Below are the code and all the weights of a small trained network. Each question names an input and a class and asks about switching units off, where a switched-off unit gives its printed mean instead of its output.

import numpy as np


def w(rows, s, z=0):
    codes = np.array(rows[::2]) - 128.0
    scale = np.full(codes.shape[1], s)
    scale[-1] = z or s
    return codes * scale


def norm(h):
    return h / np.sqrt((h * h).mean(-1, keepdims=True) + 1e-5)


def f(y):
    return np.maximum(y, 0)


def log_softmax(a):
    a = a - a.max(-1, keepdims=True)
    return a - np.log(np.exp(a).sum(-1, keepdims=True))


def net(x, mask):
    res = np.array(x, float).reshape(1, 5) / 4 @ E
    u = 0
    for l in range(2):
        y = f(norm(res) @ A[l][:, :-1].T + A[l][:, -1])
        res = res + np.where(mask[u : u + 10], y, B[l][:, -1]) @ B[l][:, :-1]
        u += 10
    return log_softmax(norm(res)[-1] @ U[:, :-1].T + U[:, -1])


A, B = {}, {}
E = w([
[134,133,124,121,137,141,114,132,107,124,126],'x0',
[115,137,83,174,160,7,88,189,112,94,166],'x1',
[163,177,180,133,157,103,227,92,57,130,105],'x2',
[125,124,220,80,206,122,86,117,146,237,74],'x3',
[121,119,164,147,134,147,109,113,112,117,150],'x4',
],0.013)
A[0] = w([
[130,185,155,156,136,83,205,80,42,138,88,156],'0.n0',
[148,98,140,101,124,229,253,110,136,134,108,86],'0.n1',
[127,194,157,129,140,132,114,101,134,84,130,60],'0.n2',
[108,95,102,165,143,129,168,142,87,130,121,2],'0.n3',
[122,127,110,164,130,88,170,170,106,97,149,22],'0.n4',
[109,140,212,72,210,99,86,163,161,186,80,146],'0.n5',
[154,149,200,67,169,54,169,144,95,125,152,71],'0.n6',
[120,173,179,58,135,72,175,117,93,64,138,55],'0.n7',
[151,79,121,90,98,132,174,191,116,122,105,99],'0.n8',
[116,108,105,92,97,183,156,44,129,164,128,225],'0.n9',
],0.011,0.0064)
B[0] = w([
[133,146,164,157,157,116,175,82,12,150,166,254],'0.n0',
[91,160,168,84,111,62,136,188,128,108,78,219],'0.n1',
[161,159,107,90,47,133,106,167,150,145,126,136],'0.n2',
[126,174,120,128,155,114,156,105,144,132,184,133],'0.n3',
[93,145,127,96,159,147,152,140,175,152,198,166],'0.n4',
[164,85,119,152,185,111,63,81,168,198,92,255],'0.n5',
[185,133,46,192,199,153,147,175,148,103,130,205],'0.n6',
[106,138,119,142,156,174,156,105,193,183,192,180],'0.n7',
[94,122,175,135,99,127,105,78,152,130,177,141],'0.n8',
[82,94,163,84,105,207,146,122,162,90,124,218],'0.n9',
],0.011,0.012)
A[1] = w([
[169,120,165,153,188,133,149,130,117,161,72,129],'1.n0',
[202,106,178,131,144,156,120,93,160,173,73,59],'1.n1',
[113,221,128,153,79,141,241,164,39,103,156,99],'1.n2',
[164,83,88,158,91,229,162,76,135,160,111,114],'1.n3',
[100,142,97,102,68,131,96,175,183,69,172,85],'1.n4',
[177,164,64,182,106,36,111,124,75,142,204,135],'1.n5',
[165,130,150,159,146,3,76,118,127,161,115,72],'1.n6',
[133,137,97,129,46,167,137,183,179,47,188,58],'1.n7',
[165,105,105,101,151,155,48,151,231,139,80,102],'1.n8',
[147,170,213,124,216,69,187,63,68,181,96,1],'1.n9',
],0.013,0.0054)
B[1] = w([
[103,112,114,96,67,127,155,167,86,99,96,209],'1.n0',
[108,190,119,104,153,153,193,120,142,101,153,189],'1.n1',
[106,190,185,81,62,39,37,66,166,44,182,229],'1.n2',
[40,210,232,24,72,170,187,133,118,144,115,155],'1.n3',
[176,104,76,159,162,172,179,123,73,173,65,190],'1.n4',
[125,125,82,190,255,129,155,85,205,130,134,223],'1.n5',
[181,69,104,149,57,115,46,147,79,112,177,193],'1.n6',
[165,97,151,114,112,155,135,208,47,192,71,196],'1.n7',
[107,159,167,128,133,91,133,98,204,97,193,210],'1.n8',
[136,72,76,139,65,214,146,201,91,162,43,249],'1.n9',
],0.013,0.015)
U = w([
[116,72,164,73,59,222,201,206,62,197,29,204],'0',
[186,57,24,226,227,140,146,158,59,196,84,208],'1',
[47,133,206,52,186,171,137,62,251,164,145,98],'2',
[198,46,101,174,142,53,19,124,213,157,192,50],'3',
[61,186,216,58,44,43,135,67,41,53,117,97],'4',
[102,212,95,206,205,44,201,54,115,45,227,2],'5',
],0.016,0.0063)

Each question gives the input, the list of numbers given to net, and the class t.
The units are the neurons (one row each of A and B). Each row of codes is followed by its name. A weight is (code - 128) times the scale printed after its matrix; where a second scale follows, it is the last column's (A, B and U).
mask holds one flag per neuron, layer by layer. A switched-off neuron (its flag False) gives its mean, the last column of its row in B, instead of its output. The means were averaged over made-up inputs and are rounded, as every weight is.
A unit's drop is (log p(t) with every unit on - log p(t) with that unit switched off) / (log p(t) with every unit on - log p(t) with every unit switched off).
The circuit of an input: a set's keep is (log p(t) with only the set's units on - log p(t) with every unit switched off) / (log p(t) with every unit on - log p(t) with every unit switched off). Starting from the 12 units with the biggest drops (on a tie, the unit counted first), units are removed one at a time, each time the one whose removal leaves the highest keep (on an exact tie, the one counted first), for as long as the keep stays at least 0.8.
units of the circuit, in order: the units of the circuit, biggest drop first
k most important neurons: the k neurons with the biggest drops, biggest first
k most important neurons of layer l: the k neurons of layer l with the biggest drops, biggest first
drop of u: that unit's drop, to one decimal
input [7,2,8,3,6], class 1: units of the circuit, in order	(0.n6)
input [7,-6,0,1,-2], class 2: 2 most important neurons	(0.n0, 0.n9)
input [6,0,-6,-8,8], class 0: 3 most important neurons	(1.n7, 1.n3, 0.n1)
input [-8,1,0,-7,4], class 1: 3 most important neurons	(0.n0, 1.n7, 0.n9)
input [-5,-8,-8,2,1], class 2: 2 most important neurons	(1.n9, 1.n8)
input [-8,-8,1,-7,3], class 4: 2 most important neurons of layer 1	(1.n9, 1.n2)
input [-5,7,6,1,5], class 1: 4 most important neurons	(1.n9, 1.n8, 0.n9, 1.n1)
input [-4,2,-6,-2,8], class 1: 2 most important neurons	(0.n5, 0.n9)
input [-2,0,5,-8,7], class 4: 2 most important neurons	(1.n2, 0.n5)
input [-3,1,5,7,-4], class 1: 2 most important neurons	(0.n6, 0.n5)
input [-1,1,-4,5,-6], class 3: 2 most important neurons	(1.n6, 0.n9)
input [-4,0,1,-8,8], class 4: 2 most important neurons	(1.n2, 0.n5)
input [-1,-4,1,-6,0], class 4: 3 most important neurons	(1.n2, 1.n9, 0.n5)
input [7,-1,1,-5,8], class 4: units of the circuit, in order	(1.n2)
input [-4,0,6,-2,1], class 4: 2 most important neurons of layer 0	(0.n5, 0.n1)
input [-2,7,1,0,5], class 5: 4 most important neurons of layer 1	(1.n9, 1.n7, 1.n5, 1.n4)
input [5,3,-1,-7,8], class 1: 2 most important neurons of layer 0	(0.n0, 0.n9)
input [-6,5,0,7,1], class 3: 2 most important neurons of layer 0	(0.n0, 0.n5)
input [1,1,-6,8,3], class 3: drop of 0.n7	0.1
input [-2,-3,-2,6,-2], class 2: drop of 0.n0	0.3
input [7,8,-2,6,-7], class 3: drop of 0.n0	0.3
input [6,5,3,0,-7], class 5: most important neuron of layer 1	(1.n2)
